Below is a small trained network, with its code and all its weights. Each question gives an input and a target symbol and asks what happens when units are switched off, that is, made to give their printed mean instead of their output.

import numpy as np


def w(rows, s, z=0):
    codes = np.array(rows[::2]) - 128.0
    scale = np.full(codes.shape[1], s)
    scale[-1] = z or s
    return codes * scale


def norm(h):
    return h / np.sqrt((h * h).mean(-1, keepdims=True) + 1e-5)


def f(y):
    return np.maximum(y, 0)


def softmax(a):
    e = np.exp(a - a.max(-1, keepdims=True))
    return e / e.sum(-1, keepdims=True)


def log_softmax(a):
    a = a - a.max(-1, keepdims=True)
    return a - np.log(np.exp(a).sum(-1, keepdims=True))


def net(x, mask):
    ids = ['ΔΘΛΞΨαβγζημπστφω'.index(c) for c in x.split()]
    T = len(ids)
    res = E[ids] + P[:T]
    u = 0
    for l in range(2):
        q, k, v = (norm(res) @ M[l].T for M in (Q, K, V))
        z = softmax(np.where(np.tri(T) > 0, q @ k.T / 3**0.5, -1e9)) @ v
        res = res + np.where(mask[u], z, O[l][:, -1]) @ O[l][:, :-1]
        u += 1
        y = f(norm(res) @ A[l][:, :-1].T + A[l][:, -1])
        res = res + np.where(mask[u : u + 4], y, B[l][:, -1]) @ B[l][:, :-1]
        u += 4
    return log_softmax(norm(res)[-1] @ U[:, :-1].T + U[:, -1])


Q, K, V, O, A, B = {}, {}, {}, {}, {}, {}
E = w([
[130,135,161],'Δ',
[121,126,115],'Θ',
[139,120,98],'Λ',
[131,124,86],'Ξ',
[127,122,110],'Ψ',
[118,126,113],'α',
[118,127,112],'β',
[138,124,111],'γ',
[110,134,129],'ζ',
[116,127,114],'η',
[116,128,116],'μ',
[122,127,112],'π',
[117,130,127],'σ',
[3,150,136],'τ',
[125,123,112],'φ',
[123,121,110],'ω',
],0.04)
P = w([
[132,80,8],'0',
[163,177,60],'1',
[144,174,70],'2',
[131,171,79],'3',
[124,165,90],'4',
[112,178,96],'5',
[117,162,112],'6',
[120,148,125],'7',
[117,140,131],'8',
[115,133,134],'9',
[118,100,146],'10',
[108,84,149],'11',
[110,73,152],'12',
],0.011)
Q[0] = w([
[98,128,177],'L0H0',
[255,188,109],'L0H0',
[113,132,249],'L0H0',
],0.0058)
K[0] = w([
[87,184,149],'L0H0',
[177,148,196],'L0H0',
[252,255,158],'L0H0',
],0.0061)
V[0] = w([
[160,224,145],'L0H0',
[168,3,169],'L0H0',
[130,160,168],'L0H0',
],0.011)
O[0] = w([
[176,1,190,140],'L0H0',
[128,222,159,3],'L0H0',
[62,90,146,104],'L0H0',
],0.0092,0.0071)
A[0] = w([
[246,107,92,189],'L0N0',
[71,139,109,255],'L0N1',
[46,123,161,193],'L0N2',
[63,126,224,47],'L0N3',
],0.012,0.0051)
B[0] = w([
[84,187,1,191],'L0N0',
[221,30,111,254],'L0N1',
[123,6,30,210],'L0N2',
[201,78,233,167],'L0N3',
],0.0061,0.0072)
Q[1] = w([
[97,133,247],'L1H0',
[154,56,94],'L1H0',
[201,12,82],'L1H0',
],0.011)
K[1] = w([
[169,139,165],'L1H0',
[5,118,174],'L1H0',
[5,117,125],'L1H0',
],0.017)
V[1] = w([
[250,77,131],'L1H0',
[116,112,55],'L1H0',
[221,161,119],'L1H0',
],0.016)
O[1] = w([
[239,167,141,99],'L1H0',
[91,158,46,255],'L1H0',
[245,41,94,36],'L1H0',
],0.011,0.0086)
A[1] = w([
[184,74,48,130],'L1N0',
[141,133,123,68],'L1N1',
[194,109,120,33],'L1N2',
[249,130,100,2],'L1N3',
],0.015,0.0065)
B[1] = w([
[209,102,137,254],'L1N0',
[79,170,91,128],'L1N1',
[26,196,103,148],'L1N2',
[8,163,53,176],'L1N3',
],0.013,0.0092)
U = w([
[162,163,23,180],'Δ',
[128,1,75,127],'Θ',
[172,60,197,254],'Λ',
[150,128,137,75],'Ξ',
[123,131,117,74],'Ψ',
[133,132,138,116],'α',
[152,132,144,85],'β',
[142,127,133,69],'γ',
[115,131,109,75],'ζ',
[155,136,141,85],'η',
[150,131,139,82],'μ',
[54,81,155,154],'π',
[112,134,104,71],'σ',
[157,133,142,80],'τ',
[152,125,138,77],'φ',
[153,129,136,74],'ω',
],0.016,0.0089)

Each question gives the input, a string of symbols that net reads in full, and the target symbol t.
The units are the heads (3 rows each of Q, K, V and O) and the neurons (one row each of A and B). Each row of codes is followed by its name. A weight is (code - 128) times the scale printed after its matrix; where a second scale follows, it is the last column's (O, A, B and U).
mask holds one flag per unit, layer by layer, with each layer's heads first. A switched-off unit (its flag False) gives its mean, the last column of its rows in O or B, instead of its output. The means were averaged over made-up inputs and are rounded, as every weight is.
A unit's drop is (log p(t) with every unit on - log p(t) with that unit switched off) / (log p(t) with every unit on - log p(t) with every unit switched off).
The circuit of an input: a set's keep is (log p(t) with only the set's units on - log p(t) with every unit switched off) / (log p(t) with every unit on - log p(t) with every unit switched off). Starting from all 10 units, units are removed one at a time, each time the one whose removal leaves the highest keep (on an exact tie, the one counted first), for as long as the keep stays at least 0.8.
units of the circuit, in order: the units of the circuit, biggest drop first
top k neurons: the k neurons with the biggest drops, biggest first
k most important neurons of layer l: the k neurons of layer l with the biggest drops, biggest first
drop when u is switched off: that unit's drop, to one decimal
input γ σ σ ζ σ σ π μ Δ σ Δ ζ σ, target Λ: units of the circuit, in order => L1H0, L1N0, L0N0
input μ σ Ξ μ μ Ξ Ξ η Δ, target Δ: top 4 neurons => L1N3, L0N1, L1N2, L1N0
input Δ ζ μ Ψ Ψ Θ Δ Δ α σ η Δ β, target Δ: units of the circuit, in order => L1H0
input Ξ ζ Δ μ α ζ σ Δ Δ ζ, target Λ: units of the circuit, in order => L1H0, L0H0, L1N0, L0N0
input Λ μ ω Θ Δ ω Δ Δ Ψ Δ Δ α, target Δ: top 3 neurons => L1N3, L0N1, L1N2
input Ψ Δ Δ Θ Δ μ Δ α σ Δ β Θ φ, target Δ: units of the circuit, in order => L0H0, L1H0
input Θ Δ Δ, target Θ: 3 most important neurons of layer 1 => L1N3, L1N2, L1N0
input ω Δ ζ μ β Δ σ Δ, target Λ: units of the circuit, in order => L0H0, L1H0
input Δ Δ σ Δ ζ β σ Δ η ζ Ψ σ, target Λ: 2 most important neurons of layer 0 => L0N3, L0N0
input Θ σ Δ Δ, target Θ: top 4 neurons => L1N3, L1N2, L0N0, L0N3
input Δ Ξ Δ Δ ζ Λ β φ Θ Δ ω Δ π, target Δ: top 2 neurons => L1N3, L0N1
input Δ Ξ Δ Δ β Ψ ζ ζ ζ ζ ζ, target Λ: 2 most important neurons of layer 0 => L0N0, L0N2
input Δ ζ τ Δ Δ Δ Δ ζ, target π: drop when L1H0 is switched off => 1.3
input Δ τ σ Δ π σ ζ Ψ Δ η Δ π Θ, target π: drop when L1H0 is switched off => 1.6
input α η ζ Δ Δ σ Ξ ζ Δ ζ α Δ γ, target Δ: top neuron => L0N2
input ζ μ ζ σ Δ Ξ Δ β Δ μ Θ Δ Λ, target Δ: drop when L0N2 is switched off => 0.1
